Below is a small trained network, with its code and all its weights. Each question gives an input and a class and asks what happens when units are switched off, that is, made to give their printed mean instead of their output.

import numpy as np


def w(rows, s, z=0):
    codes = np.array(rows[::2]) - 128.0
    scale = np.full(codes.shape[1], s)
    scale[-1] = z or s
    return codes * scale


def norm(h):
    return h / np.sqrt((h * h).mean(-1, keepdims=True) + 1e-5)


def f(y):
    return np.maximum(y, 0)


def log_softmax(a):
    a = a - a.max(-1, keepdims=True)
    return a - np.log(np.exp(a).sum(-1, keepdims=True))


def net(x, mask):
    res = np.array(x, float).reshape(1, 3) / 4 @ E
    u = 0
    for l in range(2):
        y = f(norm(res) @ A[l][:, :-1].T + A[l][:, -1])
        res = res + np.where(mask[u : u + 13], y, B[l][:, -1]) @ B[l][:, :-1]
        u += 13
    return log_softmax(norm(res)[-1] @ U[:, :-1].T + U[:, -1])


A, B = {}, {}
E = w([
[150,128,87,75,68,164,22,238,119],'x0',
[151,137,107,255,51,103,182,184,134],'x1',
[189,168,146,128,56,129,74,53,73],'x2',
],0.0095)
A[0] = w([
[129,99,160,127,221,81,100,102,80,72],'L0N1',
[96,111,136,97,166,108,103,163,198,84],'L0N2',
[159,59,100,29,164,152,168,144,88,54],'L0N3',
[166,107,155,112,134,65,149,57,82,121],'L0N4',
[137,99,156,166,85,27,192,206,141,25],'L0N5',
[112,143,146,93,111,149,98,72,83,116],'L0N6',
[132,124,41,150,77,163,127,142,177,55],'L0N7',
[81,67,87,133,161,144,173,139,201,2],'L0N8',
[123,192,152,201,34,101,123,101,172,92],'L0N9',
[81,87,151,161,90,156,152,56,162,104],'L0N10',
[97,141,119,108,177,58,6,152,139,125],'L0N11',
[92,184,133,189,132,80,139,86,254,34],'L0N12',
[70,154,155,111,154,151,167,79,143,52],'L0N13',
],0.0087,0.0019)
B[0] = w([
[150,102,27,158,172,81,119,152,177,212],'L0N1',
[145,181,213,80,111,226,139,126,100,206],'L0N2',
[154,72,24,219,80,73,78,65,146,208],'L0N3',
[100,138,159,71,70,112,136,163,131,232],'L0N4',
[141,68,56,141,164,135,173,141,75,255],'L0N5',
[108,168,68,206,181,210,148,155,113,214],'L0N6',
[169,98,148,85,165,68,124,72,162,205],'L0N7',
[128,252,111,169,29,210,110,63,99,226],'L0N8',
[82,141,2,176,209,154,172,156,112,245],'L0N9',
[207,156,216,97,108,142,138,158,219,205],'L0N10',
[144,119,123,126,132,44,230,127,184,223],'L0N11',
[151,129,147,74,138,39,60,157,134,218],'L0N12',
[171,130,167,110,114,100,148,149,162,214],'L0N13',
],0.0069,0.0056)
A[1] = w([
[133,164,224,173,91,154,69,166,157,133],'L1N1',
[139,66,85,99,97,169,38,224,153,64],'L1N2',
[141,119,126,106,198,131,111,40,162,81],'L1N3',
[180,134,69,160,197,191,171,129,113,174],'L1N4',
[29,254,148,149,123,242,130,134,95,196],'L1N5',
[137,145,65,101,88,148,121,111,120,110],'L1N6',
[82,110,94,64,174,162,70,70,176,118],'L1N7',
[136,149,153,181,146,107,156,115,123,85],'L1N8',
[29,134,180,125,149,190,171,165,198,202],'L1N9',
[92,125,131,117,190,183,169,171,128,123],'L1N10',
[189,114,53,74,108,77,171,170,136,252],'L1N11',
[149,121,100,129,60,113,94,192,64,121],'L1N12',
[92,175,169,188,153,73,190,82,113,101],'L1N13',
],0.0086,0.0035)
B[1] = w([
[136,156,48,159,202,96,99,113,114,134],'L1N1',
[128,92,201,123,120,74,166,115,119,182],'L1N2',
[126,100,105,149,123,85,131,215,114,169],'L1N3',
[141,136,151,104,118,238,62,120,105,208],'L1N4',
[98,255,179,118,6,241,109,55,103,159],'L1N5',
[114,117,213,135,112,107,144,138,202,171],'L1N6',
[136,60,61,251,105,185,211,195,19,171],'L1N7',
[100,59,153,32,86,115,120,198,75,151],'L1N8',
[150,166,216,117,40,136,89,106,89,153],'L1N9',
[113,164,129,134,84,200,81,49,127,146],'L1N10',
[138,197,127,126,220,106,84,71,143,246],'L1N11',
[89,42,163,95,93,115,236,143,138,175],'L1N12',
[121,11,152,95,72,112,103,170,133,172],'L1N13',
],0.0075,0.013)
U = w([
[184,31,64,198,184,166,188,159,71,183],'0',
[174,51,231,64,134,54,195,142,169,158],'1',
[141,143,187,130,47,219,166,112,79,163],'2',
[171,219,133,118,203,173,101,80,164,148],'3',
[52,102,119,107,137,101,121,102,128,20],'4',
[8,111,130,151,149,70,78,107,109,3],'5',
[22,90,66,101,98,80,151,104,124,45],'6',
],0.013,0.0048)

Each question gives the input, the list of numbers given to net, and the class t.
The units are the neurons (one row each of A and B). Each row of codes is followed by its name. A weight is (code - 128) times the scale printed after its matrix; where a second scale follows, it is the last column's (A, B and U).
mask holds one flag per neuron, layer by layer. A switched-off neuron (its flag False) gives its mean, the last column of its row in B, instead of its output. The means were averaged over made-up inputs and are rounded, as every weight is.
A unit's drop is (log p(t) with every unit on - log p(t) with that unit switched off) / (log p(t) with every unit on - log p(t) with every unit switched off).
The circuit of an input: a set's keep is (log p(t) with only the set's units on - log p(t) with every unit switched off) / (log p(t) with every unit on - log p(t) with every unit switched off). Starting from the 12 units with the biggest drops (on a tie, the unit counted first), units are removed one at a time, each time the one whose removal leaves the highest keep (on an exact tie, the one counted first), for as long as the keep stays at least 0.8.
units of the circuit, in order: the units of the circuit, biggest drop first
unit that matters most: the unit with the biggest drop
top k neurons: the k neurons with the biggest drops, biggest first
k most important neurons of layer l: the k neurons of layer l with the biggest drops, biggest first
input [2,-6,-6], class 0: units of the circuit, in order : [L1N7]
input [-6,7,-8], class 2: units of the circuit, in order : [L0N8; L1N9]
input [-4,-7,7], class 0: units of the circuit, in order : [L0N1; L1N7; L1N3]
input [1,-2,3], class 3: 3 most important neurons of layer 0 : [L0N11; L0N8; L0N2]
input [-5,3,-5], class 1: top 4 neurons : [L0N12; L0N6; L0N9; L1N13]
input [-2,3,-1], class 3: units of the circuit, in order : [L1N11; L0N12; L1N12]
input [6,5,2], class 1: 2 most important neurons of layer 1 : [L1N2; L1N12]
input [7,-3,-6], class 1: top 3 neurons : [L0N3; L0N11; L0N6]
input [-2,7,-8], class 2: top 4 neurons : [L0N8; L0N3; L0N1; L0N11]
input [-4,-5,6], class 2: top 4 neurons : [L0N6; L0N7; L0N12; L0N11]
input [-5,-4,1], class 1: top 2 neurons : [L0N13; L0N4]
input [3,1,0], class 3: top 2 neurons : [L1N11; L0N7]
input [0,-5,5], class 0: 4 most important neurons of layer 0 : [L0N8; L0N2; L0N1; L0N11]
input [3,-6,-4], class 0: unit that matters most : L0N3
input [8,5,8], class 1: top 3 neurons : [L0N8; L1N12; L0N7]
input [-3,2,3], class 3: units of the circuit, in order : [L0N9; L0N10; L1N7]
input [-4,-7,-6], class 0: top 3 neurons : [L0N3; L1N7; L0N1]
input [1,-3,-3], class 3: top 3 neurons : [L0N11; L0N3; L0N8]
input [-6,5,-7], class 2: top 4 neurons : [L0N8; L0N11; L0N7; L0N3]
input [5,-6,0], class 0: most important neuron of layer 1 : [L1N7]
input [7,-7,-7], class 0: top 4 neurons : [L1N7; L0N3; L0N11; L0N4]
input [-3,1,3], class 3: top 2 neurons : [L0N12; L0N8]
input [-1,0,2], class 3: 3 most important neurons of layer 0 : [L0N8; L0N2; L0N10]
input [-2,-4,-1], class 0: top 4 neurons : [L0N3; L1N7; L1N3; L1N5]
input [3,-2,1], class 3: 2 most important neurons of layer 0 : [L0N11; L0N4]
